Below is a small trained network, with its code and all its weights. Each question gives an input and a target symbol and asks what happens when units are switched off, that is, made to give their printed mean instead of their output.

import numpy as np


def w(rows, s, z=0):
    codes = np.array(rows[::2]) - 128.0
    scale = np.full(codes.shape[1], s)
    scale[-1] = z or s
    return codes * scale


def f(y):
    return np.maximum(y, 0)


def softmax(a):
    e = np.exp(a - a.max(-1, keepdims=True))
    return e / e.sum(-1, keepdims=True)


def log_softmax(a):
    a = a - a.max(-1, keepdims=True)
    return a - np.log(np.exp(a).sum(-1, keepdims=True))


def net(x, mask):
    ids = ['αβδζηθλμξπστφψω'.index(c) for c in x.split()]
    T = len(ids)
    res = E[ids] + P[:T]
    u = 0
    for l in range(2):
        r = res
        for j in range(2):
            rows = slice(2 * j, 2 * j + 2)
            q, k, v = (r @ M[l][rows].T for M in (Q, K, V))
            z = softmax(np.where(np.tri(T) > 0, q @ k.T / 2**0.5, -1e9)) @ v
            o = O[l][rows]
            res = res + np.where(mask[u + j], z, o[:, -1]) @ o[:, :-1]
        u += 2
        y = f(res @ A[l][:, :-1].T + A[l][:, -1])
        res = res + np.where(mask[u : u + 4], y, B[l][:, -1]) @ B[l][:, :-1]
        u += 4
    return log_softmax(res[-1] @ U[:, :-1].T + U[:, -1])


Q, K, V, O, A, B = {}, {}, {}, {}, {}, {}
E = w([
[112,122,188,84,149,187,127,35],'α',
[54,128,102,99,66,138,184,169],'β',
[137,153,115,143,132,87,104,213],'δ',
[105,139,92,63,182,79,69,133],'ζ',
[116,82,181,101,175,48,191,140],'η',
[212,54,131,185,76,160,71,111],'θ',
[90,108,229,104,150,111,103,148],'λ',
[127,7,107,161,206,150,236,83],'μ',
[76,163,201,190,125,96,110,81],'ξ',
[129,158,62,158,105,66,183,87],'π',
[110,195,84,162,133,148,160,169],'σ',
[103,222,189,167,130,186,107,73],'τ',
[181,128,78,106,193,233,143,204],'φ',
[200,242,163,213,172,173,114,144],'ψ',
[197,171,215,55,123,130,207,127],'ω',
],0.017)
P = w([
[45,9,193,253,136,102,220,206],'0',
[122,118,200,145,161,96,189,81],'1',
[131,174,191,96,181,95,156,52],'2',
[171,194,164,47,187,71,135,58],'3',
[203,210,144,13,185,66,112,57],'4',
[219,206,146,7,184,62,96,33],'5',
],0.0049)
Q[0] = w([
[182,186,130,130,188,187,47,111],'0.h1',
[68,110,67,89,2,171,133,138],'0.h1',
[145,120,131,94,138,235,106,191],'0.h2',
[81,78,59,169,33,91,142,189],'0.h2',
],0.0094)
K[0] = w([
[185,151,146,129,253,151,142,126],'0.h1',
[30,142,183,112,100,95,130,168],'0.h1',
[148,73,151,111,96,183,97,173],'0.h2',
[28,161,156,80,141,151,157,186],'0.h2',
],0.013)
V[0] = w([
[163,135,113,137,235,183,158,198],'0.h1',
[75,83,35,108,197,168,204,57],'0.h1',
[221,192,71,218,159,59,214,146],'0.h2',
[179,3,92,181,111,115,45,123],'0.h2',
],0.0059)
O[0] = w([
[215,188,133,96,219,166,203,178,156],'0.h1',
[97,112,82,83,147,236,199,22,89],'0.h1',
[169,166,67,166,96,24,190,33,252],'0.h2',
[99,100,44,159,254,168,118,107,248],'0.h2',
],0.0069,0.0031)
A[0] = w([
[84,163,64,39,57,93,97,102,5],'0.n1',
[3,127,198,115,213,87,41,95,51],'0.n2',
[21,144,61,113,76,29,120,91,195],'0.n3',
[251,146,41,244,179,181,6,132,151],'0.n4',
],0.005,0.0024)
B[0] = w([
[131,111,118,124,106,253,140,177,154],'0.n1',
[13,61,179,169,174,113,98,64,161],'0.n2',
[60,208,92,66,112,143,111,112,202],'0.n3',
[119,165,108,47,44,199,55,82,254],'0.n4',
],0.0071,0.0084)
Q[1] = w([
[88,68,107,235,117,182,192,254],'1.h1',
[145,214,128,167,76,66,192,77],'1.h1',
[132,163,196,69,91,138,138,125],'1.h2',
[133,116,96,57,159,73,70,125],'1.h2',
],0.0098)
K[1] = w([
[92,27,203,229,254,66,157,126],'1.h1',
[192,45,85,100,58,137,24,79],'1.h1',
[59,159,92,71,62,203,175,169],'1.h2',
[152,20,63,213,87,184,58,61],'1.h2',
],0.0058)
V[1] = w([
[66,221,99,121,221,36,126,34],'1.h1',
[11,65,71,17,50,117,177,191],'1.h1',
[42,183,67,61,97,156,154,162],'1.h2',
[214,101,107,139,1,254,139,108],'1.h2',
],0.005)
O[1] = w([
[142,117,118,113,227,2,11,18,153],'1.h1',
[67,139,152,19,52,161,147,114,135],'1.h1',
[186,149,156,93,59,227,69,128,160],'1.h2',
[170,213,195,86,117,56,136,70,254],'1.h2',
],0.0063,0.0076)
A[1] = w([
[222,88,215,139,41,95,61,77,46],'1.n1',
[208,199,131,124,128,254,95,185,36],'1.n2',
[113,32,209,136,124,245,118,155,2],'1.n3',
[227,52,105,151,38,187,86,109,223],'1.n4',
],0.0054,0.002)
B[1] = w([
[84,124,74,157,45,93,148,143,255],'1.n1',
[94,18,164,130,170,97,72,208,239],'1.n2',
[243,162,116,152,171,125,2,69,176],'1.n3',
[160,44,135,141,74,129,188,115,239],'1.n4',
],0.0084,0.007)
U = w([
[98,160,203,34,72,158,108,144,174],'α',
[118,193,31,162,86,188,208,124,164],'β',
[54,96,2,76,168,158,70,168,129],'δ',
[148,93,108,112,175,181,184,30,123],'ζ',
[146,112,201,92,109,51,200,150,70],'η',
[85,38,93,111,154,74,214,145,148],'θ',
[233,120,164,57,167,152,179,130,181],'λ',
[135,185,143,165,135,242,80,47,38],'μ',
[165,60,88,158,66,137,117,94,133],'ξ',
[138,130,165,140,155,119,34,157,55],'π',
[96,197,202,223,85,172,118,104,110],'σ',
[112,187,80,78,124,65,117,74,129],'τ',
[44,97,163,159,133,89,107,124,78],'φ',
[206,158,130,164,136,39,103,162,142],'ψ',
[70,157,29,152,124,131,113,241,254],'ω',
],0.0086,0.0066)

Each question gives the input, a string of symbols that net reads in full, and the target symbol t.
The units are the heads (2 rows each of Q, K, V and O) and the neurons (one row each of A and B). Each row of codes is followed by its name. A weight is (code - 128) times the scale printed after its matrix; where a second scale follows, it is the last column's (O, A, B and U).
mask holds one flag per unit, layer by layer, with each layer's heads first. A switched-off unit (its flag False) gives its mean, the last column of its rows in O or B, instead of its output. The means were averaged over made-up inputs and are rounded, as every weight is.
A unit's drop is (log p(t) with every unit on - log p(t) with that unit switched off) / (log p(t) with every unit on - log p(t) with every unit switched off).
The circuit of an input: a set's keep is (log p(t) with only the set's units on - log p(t) with every unit switched off) / (log p(t) with every unit on - log p(t) with every unit switched off). Starting from all 12 units, units are removed one at a time, each time the one whose removal leaves the highest keep (on an exact tie, the one counted first), for as long as the keep stays at least 0.8.
circuit, biggest first: the units of the circuit, biggest drop first
most important unit: the unit with the biggest drop
top k neurons: the k neurons with the biggest drops, biggest first
top k neurons in layer l: the k neurons of layer l with the biggest drops, biggest first
which heads matter: for each layer, one digit per head in row order, 1 if its drop is at least 0.15 and else 0, layers parted by /
input β ψ θ σ β ξ, target σ: circuit, biggest first : (0.n4, 1.h1, 0.n2, 1.n2)
input θ β ψ δ δ, target ψ: circuit, biggest first : (0.n4, 0.h1, 1.h1)
input λ φ θ θ β, target α: circuit, biggest first : (0.h2)
input π θ ζ σ ξ, target σ: top 4 neurons : (0.n4, 1.n2, 0.n2, 0.n3)
input θ ξ η, target η: circuit, biggest first : (0.n4, 1.h2, 0.h2)
input β θ ψ α ψ θ, target ψ: which heads matter : 11 / 11
input ζ ξ π η, target τ: which heads matter : 11 / 10
input ζ ψ π ψ τ, target ψ: circuit, biggest first : (0.n4, 1.h1, 0.h2)
input ω π θ μ θ, target ζ: top 3 neurons : (0.n3, 1.n4, 1.n2)
input ψ β β η, target α: circuit, biggest first : (1.h1, 1.h2)
input θ μ τ ω β θ, target α: circuit, biggest first : (1.h1, 0.h2)
input β θ θ, target α: circuit, biggest first : (0.h2, 1.h1)
input ψ θ ψ π π, target β: top 2 neurons : (0.n4, 0.n1)
input π ξ β ζ, target α: top 2 neurons : (0.n1, 0.n3)
input β π π φ ψ, target ψ: most important unit : 0.h2
input β σ δ, target α: which heads matter : 11 / 11
input ψ α θ σ, target ω: top 2 neurons in layer 0 : (0.n4, 0.n2)
input θ π η θ, target τ: which heads matter : 01 / 11
input σ θ σ, target ω: which heads matter : 00 / 11
input β θ ξ ξ φ, target δ: top 3 neurons : (1.n2, 0.n4, 1.n4)
input π ψ θ θ ζ, target ψ: circuit, biggest first : (0.n4, 1.h1, 0.h1)
input ψ θ θ π α, target τ: most important unit : 0.h2
input η π ψ ξ, target ψ: circuit, biggest first : (0.n4, 1.h1)
